In the rows, zero is written as 128.
Group, then class:
[127 115 124 121 133 181 131 108 143 138 119 119 124 130 127 198 122 120
 131 125 126 131 132] | [39].muper
[128 138 130 128 125  82 131 117 119 137 115 115 147 140 135   4 137 133
 128 116 142 130 131] | [32].rili
[125 132 130 134 133  89 124 121 129 134 136 129 124 117 133  54 138 122
 124 120 131 116 114] | [34].Nez
[131 125 131 130 135 151 129 123 145 144 119 122 108 139 133 175 115 123
 130 120 130 127 120] | [39].muper
[130 123 129 129 139 139 130 140 137 151 123 125 113 139 130 173 121 118
 126 131 124 125 123] | [39].mik
[120 127 130 130 130 138 127 126 143 136 134 124 119 133 130 125 135 122
 132 120 129 126 116] | [39].mik
[129 130 132 132 128 102 134 113 123 127 134 121 131 129 127  50 144 123
 134 120 126 129 130] | [34].kizo
[124 129 128 140 130 100 135 126 126 129 137 123 129 124 129  56 148 111
 138 129 128 128 118] | [34].Nez
[130 148 130 122 122  99 122 108 130 122 134 125 130 133 124   9 132 129
 142 119 130 113 128] | [32].geliv
[128 117 125 131 126 131 136 116 127 129 134 130 141 122 133  31 125 131
 130 113 125 127 130] | [32].rili
[126 125 127 138 122 129 153 104 117 141 140 121 140 111 144  32 162 116
 143 114 132 137 134] | [34].kizo
[133 129 128 133 136 125 130 142 134 149 126 123 113 134 122 125 126 116
 125 126 131 125 122] | [39].mik
[132 133 124 146 126 100 135 124 118 130 131 131 129 126 134  43 151 115
 135 121 118 126 117] | [34].Nez
[127 118 130 140 127  95 140 126 117 124 136 122 133 127 135  45 145 114
 133 127 128 129 125] | [34].kizo
[126 130 129 135 128  87 127 122 119 135 138 132 132 127 103  24 146 117
 130 129 133 140 122] | [34].kizo
[131 127 132 120 132 152 124 131 139 139 122 124 120 137 145 153 117 128
 128 119 130 132 130] | [39].muper

Group and class of each row:
[138 102 156 137 139 119 113 104 136 136 121 125 105 140 128 138 133 139
 108 138  84 147 142] | <80>.T
[141 110 146 136 115 128 107  91 161 115 104 127 109 141 128 144 132 138
 100 148 111 144 145] | <79>.K
[137 118 151 134 107 119 103  95 153 124 115 135 108 136 128 155 140 134
 100 152  94 125 125] | <79>.S
[136 105 150 137 134 124 107 105 128 133 127 119  99 140 127 138 123 125
 117 135  74 148 142] | <80>.B
[138 105 162 145 143 124 122 105 135 141 122 117 103 144 126 137 128 134
 105 147  80 157 149] | <80>.M
[136 117 150 142 123 124 115  96 156 130 122 132 106 141 121 146 136 140
 117 143  95 145 134] | <79>.S
[138 111 153 143 124 127 117  97 156 119 111 128 110 132 128 139 130 129
 100 149 112 144 144] | <79>.K
[134 110 155 154 128 125 117  95 159 117 112 125 101 122 128 132 123 146
 101 142 112 158 152] | <79>.K
[137 108 162 146 130 120 114 106 135 151 143 120  96 134 129 150 136 134
 115 133  65 150 139] | <80>.T
[139 104 160 148 134 128 107 108 146 139 129 122 108 139 125 152 135 128
 107 143  78 149 142] | <80>.M
[140 108 156 143 138 119  99 115 122 129 131 117 104 142 131 142 127 128
 118 123  85 149 138] | <80>.T
[133 121 151 146 118 121 116 104 158 125 127 126 104 130 129 144 136 134
 111 139  99 145 136] | <79>.S
[134 112 156 148 140 130 131 101 154 125 122 130 102 129 129 134 129 138
 113 156 109 152 144] | <79>.S
[137  99 167 157 136 119 102 107 143 139 147 117 100 135 136 141 131 135
 110 135  77 153 136] | <80>.M
[140 103 162 146 125 127  97 114 139 125 131 116  96 146 128 148 125 124
 116 134  70 156 144] | <80>.T
[136 116 153 134 124 128 129 101 134 125 120 127 113 132 125 147 132 141
 105 146 106 132 137] | <79>.S
[138 109 157 134 137 120 107 102 140 142 124 127 108 137 129 153 142 133
 104 141  84 135 131] | <80>.M
[140 107 160 142 156 121 109 108 145 138 129 121  98 136 132 145 135 130
 115 135  75 151 132] | <80>.B
[136 114 150 137 115 118 110 100 167 113 113 130 108 131 127 144 141 137
 104 140 116 145 137] | <79>.K
[141 109 161 136 130 127 106 111 123 135 137 121 106 138 127 148 137 129
 108 138  77 138 141] | <80>.T
[129 123 141 138 115 114 118  89 158 116 115 134 108 123 135 135 144 144
 109 132 121 142 133] | <79>.K
[137 106 163 142 125 123 104 109 133 134 130 126 104 136 133 149 131 128
 115 136  78 148 140] | <80>.T
[140 108 165 144 136 129  92 109 136 129 129 114 103 148 127 153 127 124
 117 134  71 154 143] | <80>.T
[135 122 147 142 113 121 116  93 158 133 117 126 112 144 123 151 136 132
 108 154  96 138 139] | <79>.S
[138 113 159 145 118 128 126 101 161 127 121 136 110 125 129 174 138 132
  98 148 101 139 139] | <79>.U
[136 116 157 148 122 125 117  97 165 120 116 140 107 133 133 148 135 143
 100 145 106 149 140] | <79>.K
[135 119 155 149 121 131 133  99 166 128 122 141 111 126 126 148 141 141
  96 153 115 138 138] | <79>.U
[142 117 162 154 115 131 116 114 163 127 131 126  97 129 127 159 136 138
 117 146  88 153 142] | <79>.U
[133 105 158 154 138 127 111 114 142 149 136 119  98 133 128 138 131 132
 115 128  84 156 135] | <80>.M
[133 118 159 144 116 118 122 101 148 129 123 129 105 132 128 145 143 137
 113 142  90 142 136] | <79>.S
[140 102 166 138 130 120 100 105 130 127 122 120 101 138 129 151 130 129
 106 138  79 149 140] | <80>.B
[140 109 158 144 133 125 113 115 135 141 131 120 107 130 128 147 131 135
 110 134  89 144 139] | <80>.M
[131 117 157 158 127 132 125 106 153 138 138 128 115 126 125 147 132 137
 109 147 105 147 140] | <79>.U
[136 113 149 131 128 124 115 104 130 138 121 118 106 143 131 144 130 126
 113 141  82 138 142] | <80>.B
[136 114 159 156 118 130 120 111 172 124 121 128 103 135 130 142 134 135
 102 148  91 153 141] | <79>.U
[140 101 163 144 134 131  98 110 137 130 127 126  94 142 130 147 130 126
 120 139  75 150 135] | <80>.B
[138 106 154 148 127 127 108 103 160 117 118 127 101 130 128 145 133 138
 102 142  98 149 142] | <79>.K
[130 109 163 155 127 126  94 115 139 129 132 119  97 134 133 145 129 127
 118 128  70 152 138] | <80>.B
[131 114 157 145 124 130 130 105 154 127 126 133 105 124 134 137 133 148
 101 147 111 142 143] | <79>.U
[137 107 152 134 133 123 115 106 127 131 124 118 106 135 180 138 126 132
 117 135  88 144 141] | <80>.B
[142 105 161 136 139 125 103 100 123 138 134 112 104 151 128 143 126 124
 122 139  68 151 143] | <80>.T
[137 106 161 153 136 126 113 107 147 143 133 117 104 131 131 139 136 128
 104 140  84 156 142] | <80>.M
[138 124 152 141 116 130 111 100 161 134 116 127 103 138 123 152 135 131
 102 148 100 138 137] | <79>.K
[139 107 160 141 132 125 107 102 141 134 125 121  97 140 130 145 138 126
 111 144  73 153 143] | <80>.B
[139 119 144 140 120 125 121 101 149 121 126 127 107 129 132 144 135 136
 100 144 106 140 135] | <79>.S
[139 119 155 148 115 124 112  96 157 115 118 123 114 138 130 150 133 135
 105 146 104 147 137] | <79>.K
[136 110 151 145 120 125 111  96 166 118 115 128 101 134 131 139 128 139
 106 143 103 151 140] | <79>.K
[136 109 150 141 128 117 100 113 125 130 134 124  94 131 131 142 131 127
 122 124  79 149 136] | <80>.T

Group, then class:
[149 145 103 148 134 173 117 135 145 214 110  74 100 109 115 116  89 114
 149 141 180 113 122] | (65).W
[157 135 124 148 134 170 123 136 133 154  96 124  83  92 126 138 113 128
 162 122 113 126 131] | (71).X
[163 168 113 150 129 175 109 138 140 130 108 109 106 114 125 144 111 122
 165 135 157 110 130] | (71).X
[152 155 121 142 130 169 120 154 127 135 115  65 106  98 102 168 111 128
 147 152 180 114 145] | (71).P
[146 140 116 158 127 138 138 108 139 143 118 104 120 111 131 113  98 107
 132 148 175 127 124] | (65).W
[131 139 113 108 135 155 120 138 117 145 104 117 111 103  96 140 114  89
 159 130 120 137 128] | (71).X
[149 126 124 144 132 161 101 127 166 165  80 103 146 108 139 139  99 127
 163 123 131 135 140] | (71).P
[138 139 113 140 140 145 115 129 135 152 104 111 126 114 129 111 105 121
 148 125 130 137 129] | (71).X
[146 157 120 155 136 154 140 141 170 171 116  80  95  96 106 121 102 129
 160 146 192 106 123] | (65).H
[134 161 111 158 135 155 132 128 161 151 106 108 117 116 137 125 119 140
 143 130 177 112 123] | (65).H
[155 145 123 154 137 145 127 143 144 136 127  80 102 117  82 142 110 128
 144 132 168 121 117] | (65).W
[146 151 114 126 126 144 128 132 120 135 120 108 110 117 102 138 105  93
 163 145 184 114 126] | (65).W
[130 144 148 159 146 141 147 137 120 152 118  95 100 105 113 141  93 123
 146 133 217 117 142] | (65).H
[144 130 116 137 161 157 133 125 166 234 116  75 105 109 109 106 106 132
 119 141 169 116 131] | (65).H
[153 136 117 143 138 178 123 123 152 145  88  78 126 103 102 167  95 137
 156 124 170 136 122] | (71).P
[148 160 128 175 135 148 149 136 171 122 107 156 113 116 142 179 109 115
 156 137 181 120 141] | (71).X
[150 132 118 147 132 164 118 212 129 154 100  99 105 113 110 154 117 132
 158 134 164 118 140] | (71).X
[158 152 107 147 124 153 124 137 144 146 104  69 110 103 111 163 116 132
 167 127 146 106 115] | (71).P
[151 141 113 140 124 141 113 117 115 148 106 113 121 118 124 129 116 133
 148 128 133 120 127] | (71).P
[158 146 119 156 120 150 148 152 152 156  96  94  92 100 112 132 105 110
 149 133 184 120 124] | (65).W
[153 153 117 143 111 155 118 144 113 147 107 102 104  98 104 152 126 135
 155 135 139 110 120] | (71).X
[147 142 114 113 137 146 137 143 131 162 123  54 109 110  98 119 109 126
 142 157 161 125 130] | (65).W
[146 132 101 140 139 177 111 123 120 151 108  81 148 115 102 138 122 137
 152 145 142 118 132] | (71).P
[160 112 118 152 136 163 140 122 171 141 108 112 122  99 114 131 104 137
 157 127 147 113 132] | (71).X
[184 151 112 147 133 170 109 153 120 170 124  82 107  95  98  99  97 146
 180 134 134 112 130] | (71).P
[141 141 109 143 139 141 128 112 135 167 130  73 125 105 130 111 100 125
 151 119 169 118 139] | (65).W
[154 153 132 151 126 166 135 136 123 157 116  86  92  94  95 137 154 112
 167 144 171 122 111] | (71).X
[134 171 130 163 132 142 134 133 151 149  51  96 126 114 114 131 102 125
 125 117 169 123 138] | (65).W
[160 153 120 154 119 155 124 148 113 148 111  73 104  84  92 152 113 126
 156 156 187 120 110] | (71).X
[158 147 159 147 138 178 127 131 147 151  90  83 129  89 108 153  99 124
 176 119 191 114 126] | (71).P
[148 136 136 167 135 157 126 137 142 147  83 103 114 131  95 135 111 119
 156 126 134 124 123] | (71).X
[151 150 121 142 133 186 109 141 143 159  98  72 102 101 103 137 108 132
 164 127 150 127 119] | (71).P
[138 153 115 160 133 157 145 144 154 184  92  41 109 111  85  94 105 132
 176 118 165 122 116] | (65).W
[129 186 128 173 143 125 168 149 190  66 130 250 100  96 141 218 112 126
 101 124 231 106 126] | (65).H
[161 152 113 141 131 141 126 154 131 142 116  91 124  96  93 143 115 127
 166 129 160 119 124] | (71).X
[130 134 117 139 136 162 117 137 110 197 108  79  80  90  93 144 108 118
 159 147 158 124 128] | (71).X
[140 135 117 126 143 155 126 132 153 147  99 116 123 110 145 105 107 134
 148 125 164 123 120] | (65).H
[165 178 114 148 144 173 132 138 139 156 119  80 111 106 105 137 113 123
 169 133 178 121 133] | (71).P
[159 154 127 155 146 154 126 142 157 128 110  83  93 102  85 176 104 143
 161 141 178 108 124] | (71).P
[163 150 124 156 128 165 124 148 139 152 113  68 101 109 106 172 117  98
 158 136 203 116 128] | (71).P
[143 145 115 151 139 136 137 145 136 129 129 132 113  94 140 129  99 126
 129 127 182 123 110] | (65).H

Group and class of each row:
[188 121 130 129 182 122 115 132 116 126 133  90  61 126 127 126 130 117
 114 142 126 124 134] | Nom.D
[132 123 111 131 162 125 154 127 135 117 126 151 173 137 138 121 120 125
 127 114 125 131 127] | fesot.Y
[154 126 137 128 170 116 131 129 127 119 126 140 111 140 133 121 132 125
 112 129 130 125 134] | ligi.E
[160 127 121 130 195 124 133 132 116 117 124 131 116 137 129 127 125 124
 127 128 139 126 133] | Nom.L
[ 86 127 129 126 134 131 134 132 112 119 127 109 109 133 115 124 114 135
 148 111 124 131 126] | figul.G
[136 136 131 124 163 110 140 129 119 123 133 148 129 137 142 116 126 124
 107 117 140 130 133] | ligi.J
[168 119 120 123 157 125 133 125 136 124 133 141 118 131 134 122 128 120
 113 117 130 123 126] | ligi.N
[181 123 120 123 134 123 116 127 136 126 127 135 113 124 142 125 135 121
 117 130 126 125 128] | Nom.L
[119 140 126 129 131 124 143 139 122 122 125 137 166 130 147 123 132 119
 114 113 134 125 127] | ligi.J
[198 124 100 130 184 123 125 129 127 134 126 133  79 126 126 125 131 121
 108 134 125 120 128] | ligi.E
[127 129 126 125 149 125 149 142 137 121 125 147 145 130 150 125 131 128
 121 111 134 131 129] | ligi.N
[164 123 133 128 184 116 123 129 106 128 122 133  76 136 124 125 126 125
 112 141 140 128 131] | Nom.R
[129 127 127 128 148 139 141 132 129 129 125 130 128 135 134 125 126 132
 151 127 140 126 131] | figul.F
[165 131 107 135 162 129 131 127 128 131 132 130  78 124 146 125 135 115
 120 129 119 122 129] | Nom.L
[191 116 118 126 213 129 105 135 116 137 130 126  36 124  99 123 128 125
 121 144 112 126 138] | Nom.D
[ 99 139 119 134 121 117 144 124 131 120 134 155 165 122 179 127 119 121
 112 116 123 125 129] | fesot.Y
[111 136 134 123  86 125 116 126 146 130 138 134  95 124 125 138 119 131
 146 135 126 130 124] | figul.G
[129 124 123 126 139 142 125 134 145 124 140 141  97 130 138 130 119 128
 145 131 129 124 135] | figul.F
[149 131 121 128 119 126 134 120 138 127 129 151 145 114 134 122 137 120
 129 105 128 128 129] | ligi.J
[106 127 142 126 130 134 125 127 126 129 133 126  88 132 118 131 129 135
 143 138 129 130 129] | figul.G
[152 139 125 127 155 122 129 123 134 125 125 159 100 135 135 119 139 129
 113 112 139 125 134] | ligi.J
[ 75 136 120 125  60 134 120 128 140 123 133 129 139 122 135 142 116 159
 150 137 132 130 127] | figul.G
